Here is a tiny trained network, its code and every weight. The questions are about switching its units off for an input and a class, where a switched-off unit gives its printed mean instead of its output.

import numpy as np


def w(rows, s, z=0):
    codes = np.array(rows[::2]) - 128.0
    scale = np.full(codes.shape[1], s)
    scale[-1] = z or s
    return codes * scale


def f(y):
    return np.maximum(y, 0)


def log_softmax(a):
    a = a - a.max(-1, keepdims=True)
    return a - np.log(np.exp(a).sum(-1, keepdims=True))


def net(x, mask):
    res = np.array(x, float).reshape(1, 6) / 4 @ E
    y = f(res @ A[0][:, :-1].T + A[0][:, -1])
    res = res + np.where(mask, y, B[0][:, -1]) @ B[0][:, :-1]
    return log_softmax(res[-1] @ U[:, :-1].T + U[:, -1])


A, B = {}, {}
E = w([
[209,150,31],'x0',
[153,136,195],'x1',
[69,58,50],'x2',
[223,15,164],'x3',
[142,254,159],'x4',
[172,179,75],'x5',
],0.0055)
A[0] = w([
[112,251,114,175],'n0',
[106,130,201,241],'n1',
[68,101,85,245],'n2',
[46,90,165,254],'n3',
[210,162,107,178],'n4',
[213,51,141,154],'n5',
],0.016,0.0045)
B[0] = w([
[55,252,156,254],'n0',
[184,152,211,223],'n1',
[11,77,119,234],'n2',
[56,71,219,248],'n3',
[154,204,71,225],'n4',
[227,57,67,236],'n5',
],0.02,0.0082)
U = w([
[157,118,2,160],'0',
[48,117,176,117],'1',
[170,95,163,4],'2',
[35,96,150,99],'3',
[189,136,195,203],'4',
[96,218,116,100],'5',
[108,52,51,77],'6',
[39,145,41,229],'7',
],0.0072,0.0032)

Each question gives the input, the list of numbers given to net, and the class t.
The units are the neurons (one row each of A and B). Each row of codes is followed by its name. A weight is (code - 128) times the scale printed after its matrix; where a second scale follows, it is the last column's (A, B and U).
mask holds one flag per neuron, in row order. A switched-off neuron (its flag False) gives its mean, the last column of its row in B, instead of its output. The means were averaged over made-up inputs and are rounded, as every weight is.
A unit's drop is (log p(t) with every unit on - log p(t) with that unit switched off) / (log p(t) with every unit on - log p(t) with every unit switched off).
The circuit of an input: a set's keep is (log p(t) with only the set's units on - log p(t) with every unit switched off) / (log p(t) with every unit on - log p(t) with every unit switched off). Starting from all 6 units, units are removed one at a time, each time the one whose removal leaves the highest keep (on an exact tie, the one counted first), for as long as the keep stays at least 0.8.
units of the circuit, in order: the units of the circuit, biggest drop first
unit that matters most: the unit with the biggest drop
k most important neurons: the k neurons with the biggest drops, biggest first
drop of u: that unit's drop, to one decimal
input [0,-3,-5,-2,6,-8], class 5: units of the circuit, in order => n0
input [3,5,7,2,-6,-4], class 6: units of the circuit, in order => n5; n0
input [1,7,2,3,-3,2], class 0: units of the circuit, in order => n5; n3
input [7,4,-3,-3,-4,2], class 0: 3 most important neurons => n3; n1; n2
input [6,-5,2,1,0,-1], class 0: units of the circuit, in order => n3; n0
input [-3,2,-3,0,4,2], class 5: units of the circuit, in order => n0; n3
input [-1,7,-1,4,-7,4], class 2: 2 most important neurons => n2; n4
input [2,6,4,3,7,1], class 5: units of the circuit, in order => n5; n3; n4
input [7,-6,2,1,-3,4], class 0: units of the circuit, in order => n3; n0
input [-7,-7,-7,4,6,-7], class 4: 3 most important neurons => n1; n2; n0
input [-3,-1,-2,1,7,0], class 5: units of the circuit, in order => n0; n3
input [-6,-2,8,5,-2,5], class 6: 3 most important neurons => n0; n5; n1
input [0,-7,-6,7,8,-5], class 4: 2 most important neurons => n1; n2
input [-3,1,2,2,-3,6], class 6: units of the circuit, in order => n0; n1
input [1,2,-2,6,-6,-2], class 6: units of the circuit, in order => n5
input [-4,-1,-6,-6,8,-7], class 5: 2 most important neurons => n0; n2
input [6,0,-5,-4,-3,5], class 5: 2 most important neurons => n0; n2
input [0,5,0,1,1,1], class 2: 3 most important neurons => n0; n2; n4
input [-2,-2,8,8,5,5], class 0: units of the circuit, in order => n3; n5
input [-3,-1,-6,0,-1,2], class 4: unit that matters most => n2
input [-5,0,1,7,-6,-5], class 6: 3 most important neurons => n5; n0; n2
input [-4,3,2,8,5,-5], class 2: 3 most important neurons => n0; n5; n4
input [-6,2,-8,-2,-7,3], class 4: 3 most important neurons => n2; n1; n0
input [5,4,8,6,-3,-3], class 0: 2 most important neurons => n5; n3
input [-5,-4,2,8,-1,-2], class 6: drop of n0 => 0.4
